Here is a tiny trained network, its code and every weight. The questions are about switching its units off for an input and a target symbol, where a switched-off unit gives its printed mean instead of its output.

import numpy as np


def w(rows, s, z=0):
    codes = np.array(rows[::2]) - 128.0
    scale = np.full(codes.shape[1], s)
    scale[-1] = z or s
    return codes * scale


def f(y):
    return y / 2 * (1 + np.tanh(0.7978845608 * (y + 0.044715 * y**3)))


def softmax(a):
    e = np.exp(a - a.max(-1, keepdims=True))
    return e / e.sum(-1, keepdims=True)


def log_softmax(a):
    a = a - a.max(-1, keepdims=True)
    return a - np.log(np.exp(a).sum(-1, keepdims=True))


def net(x, mask):
    ids = ['αβδεζηθλξπστφψω'.index(c) for c in x.split()]
    T = len(ids)
    res = E[ids] + P[:T]
    u = 0
    for l in range(2):
        r = res
        for j in range(2):
            rows = slice(2 * j, 2 * j + 2)
            q, k, v = (r @ M[l][rows].T for M in (Q, K, V))
            z = softmax(np.where(np.tri(T) > 0, q @ k.T / 2**0.5, -1e9)) @ v
            o = O[l][rows]
            res = res + np.where(mask[u + j], z, o[:, -1]) @ o[:, :-1]
        u += 2
        y = f(res @ A[l][:, :-1].T + A[l][:, -1])
        res = res + np.where(mask[u : u + 4], y, B[l][:, -1]) @ B[l][:, :-1]
        u += 4
    return log_softmax(res[-1] @ U[:, :-1].T + U[:, -1])


Q, K, V, O, A, B = {}, {}, {}, {}, {}, {}
E = w([
[57,141,101],'α',
[231,214,111],'β',
[107,98,111],'δ',
[192,193,178],'ε',
[174,169,96],'ζ',
[171,164,94],'η',
[178,187,154],'θ',
[181,176,84],'λ',
[89,92,76],'ξ',
[202,205,139],'π',
[61,204,128],'σ',
[152,146,152],'τ',
[203,205,143],'φ',
[254,238,104],'ψ',
[253,244,175],'ω',
],0.0089)
P = w([
[103,162,172],'0',
[172,90,142],'1',
[5,124,195],'2',
[158,123,164],'3',
[56,144,65],'4',
[186,82,145],'5',
[54,165,167],'6',
[153,101,160],'7',
[56,171,48],'8',
[193,65,142],'9',
[59,151,163],'10',
[165,85,153],'11',
[58,206,22],'12',
[162,73,146],'13',
],0.012)
Q[0] = w([
[123,194,112],'0.h0',
[172,76,29],'0.h0',
[103,167,126],'0.h1',
[166,154,1],'0.h1',
],0.02)
K[0] = w([
[160,113,162],'0.h0',
[127,32,19],'0.h0',
[96,142,77],'0.h1',
[159,6,104],'0.h1',
],0.018)
V[0] = w([
[126,89,253],'0.h0',
[100,76,125],'0.h0',
[212,7,212],'0.h1',
[208,250,61],'0.h1',
],0.0036)
O[0] = w([
[166,195,211,32],'0.h0',
[177,78,90,144],'0.h0',
[243,44,1,104],'0.h1',
[13,94,134,4],'0.h1',
],0.0034,0.00032)
A[0] = w([
[67,236,173,3],'0.n0',
[16,144,107,40],'0.n1',
[63,60,219,6],'0.n2',
[182,9,254,120],'0.n3',
],0.0079,0.0046)
B[0] = w([
[158,49,87,161],'0.n0',
[229,180,141,205],'0.n1',
[195,140,131,97],'0.n2',
[130,9,242,253],'0.n3',
],0.012,0.0015)
Q[1] = w([
[144,92,105],'1.h0',
[117,141,252],'1.h0',
[20,224,162],'1.h1',
[101,146,147],'1.h1',
],0.022)
K[1] = w([
[155,113,79],'1.h0',
[44,203,157],'1.h0',
[18,254,151],'1.h1',
[111,165,110],'1.h1',
],0.021)
V[1] = w([
[58,51,159],'1.h0',
[65,96,3],'1.h0',
[191,76,102],'1.h1',
[171,132,99],'1.h1',
],0.013)
O[1] = w([
[2,80,223,251],'1.h0',
[53,255,188,11],'1.h0',
[202,59,65,201],'1.h1',
[187,118,95,60],'1.h1',
],0.0098,0.0018)
A[1] = w([
[48,193,10,51],'1.n0',
[254,98,83,140],'1.n1',
[173,34,114,4],'1.n2',
[221,210,255,23],'1.n3',
],0.0094,0.0029)
B[1] = w([
[230,189,169,164],'1.n0',
[70,135,30,254],'1.n1',
[166,156,253,230],'1.n2',
[179,194,162,145],'1.n3',
],0.016,0.0065)
U = w([
[9,126,136,176],'α',
[127,137,115,67],'β',
[150,79,145,177],'δ',
[170,140,156,20],'ε',
[116,116,121,122],'ζ',
[121,124,122,101],'η',
[150,144,143,53],'θ',
[116,99,107,175],'λ',
[108,68,151,254],'ξ',
[138,144,136,128],'π',
[50,198,168,177],'σ',
[164,107,158,86],'τ',
[133,155,139,108],'φ',
[126,142,100,100],'ψ',
[172,169,140,77],'ω',
],0.011,0.0037)

Each question gives the input, a string of symbols that net reads in full, and the target symbol t.
The units are the heads (2 rows each of Q, K, V and O) and the neurons (one row each of A and B). Each row of codes is followed by its name. A weight is (code - 128) times the scale printed after its matrix; where a second scale follows, it is the last column's (O, A, B and U).
mask holds one flag per unit, layer by layer, with each layer's heads first. A switched-off unit (its flag False) gives its mean, the last column of its rows in O or B, instead of its output. The means were averaged over made-up inputs and are rounded, as every weight is.
A unit's drop is (log p(t) with every unit on - log p(t) with that unit switched off) / (log p(t) with every unit on - log p(t) with every unit switched off).
The circuit of an input: a set's keep is (log p(t) with only the set's units on - log p(t) with every unit switched off) / (log p(t) with every unit on - log p(t) with every unit switched off). Starting from all 12 units, units are removed one at a time, each time the one whose removal leaves the highest keep (on an exact tie, the one counted first), for as long as the keep stays at least 0.8.
circuit, biggest first: the units of the circuit, biggest drop first
top k neurons: the k neurons with the biggest drops, biggest first
k most important neurons of layer l: the k neurons of layer l with the biggest drops, biggest first
heads that matter: for each layer, one digit per head in row order, 1 if its drop is at least 0.15 and else 0, layers parted by /
input ζ α α λ ζ τ ξ ε τ, target ξ: circuit, biggest first => 1.h0, 0.n3
input η θ α ξ ξ ξ δ α τ, target σ: circuit, biggest first => 1.h1
input ξ ξ δ ξ ε ξ ξ δ φ, target σ: top 2 neurons => 0.n1, 1.n0
input δ ξ δ α λ σ ξ ξ ξ δ δ ξ τ, target α: heads that matter => 00 / 10
input α τ λ σ δ, target ξ: heads that matter => 00 / 10
input τ ω λ ξ ε σ λ ω π τ λ ξ σ, target ξ: circuit, biggest first => 1.h0, 0.n3
input ω ξ δ λ ξ λ ε ξ ψ, target ω: circuit, biggest first => 1.n0, 0.n3
input π δ ξ ξ λ, target α: circuit, biggest first => 1.h0, 0.n3, 1.h1
input ξ ξ α τ ω τ ξ ξ φ, target ξ: 2 most important neurons of layer 0 => 0.n3, 0.n0
input δ ψ τ ξ ξ, target ψ: circuit, biggest first => 1.h0, 1.n1
input ξ π ξ τ ξ δ δ π ψ, target α: 2 most important neurons of layer 0 => 0.n3, 0.n1
input τ ξ π ξ η α δ δ ω ξ α ξ ψ, target σ: top 4 neurons => 0.n1, 0.n3, 1.n0, 0.n2
input λ ξ ξ α τ ξ π λ π, target σ: 2 most important neurons of layer 0 => 0.n1, 0.n3
input λ δ ξ ξ ξ τ ψ ξ α, target ξ: circuit, biggest first => 1.h0, 0.n3
input ξ τ ψ λ ξ δ ξ ξ ζ, target α: heads that matter => 00 / 10
input ε τ σ ξ δ, target ξ: most important neuron of layer 1 => 1.n1
input τ δ δ σ ε, target α: circuit, biggest first => 1.h0, 0.n3, 0.n1
input τ τ ξ δ θ, target ξ: 2 most important neurons of layer 1 => 1.n1, 1.n0
input λ ξ ζ δ δ δ ξ ξ ζ ξ ξ ξ λ, target σ: circuit, biggest first => 1.h0, 1.h1
input α λ ξ λ ξ, target ω: top 3 neurons => 1.n0, 0.n3, 1.n1
input ψ ξ ψ θ ξ ψ ε θ σ, target ψ: circuit, biggest first => 0.n0, 1.h0, 1.n1
input ξ δ ψ ξ λ, target α: 3 most important neurons of layer 0 => 0.n3, 0.n1, 0.n2
input δ ψ ψ σ ζ, target ψ: top 4 neurons => 1.n1, 0.n0, 0.n3, 1.n2
input δ φ λ δ ω ζ ξ τ α ξ ξ λ δ, target σ: circuit, biggest first => 1.h0, 1.n0, 0.n3, 1.h1
input φ λ λ ξ ψ, target ω: circuit, biggest first => 1.n0, 0.n3, 1.h0
input λ ξ τ π ξ δ ψ δ ξ ψ δ ε α, target ψ: heads that matter => 01 / 10
input δ δ σ ξ η, target α: 2 most important neurons of layer 1 => 1.n2, 1.n3
input ε δ σ θ τ, target α: circuit, biggest first => 1.n2, 1.h1
input σ λ δ δ ξ α ω τ π λ β ξ ζ, target ω: circuit, biggest first => 1.n0
input ζ δ ξ σ λ α δ α δ ξ β α ζ, target σ: circuit, biggest first => 1.h0, 1.h1
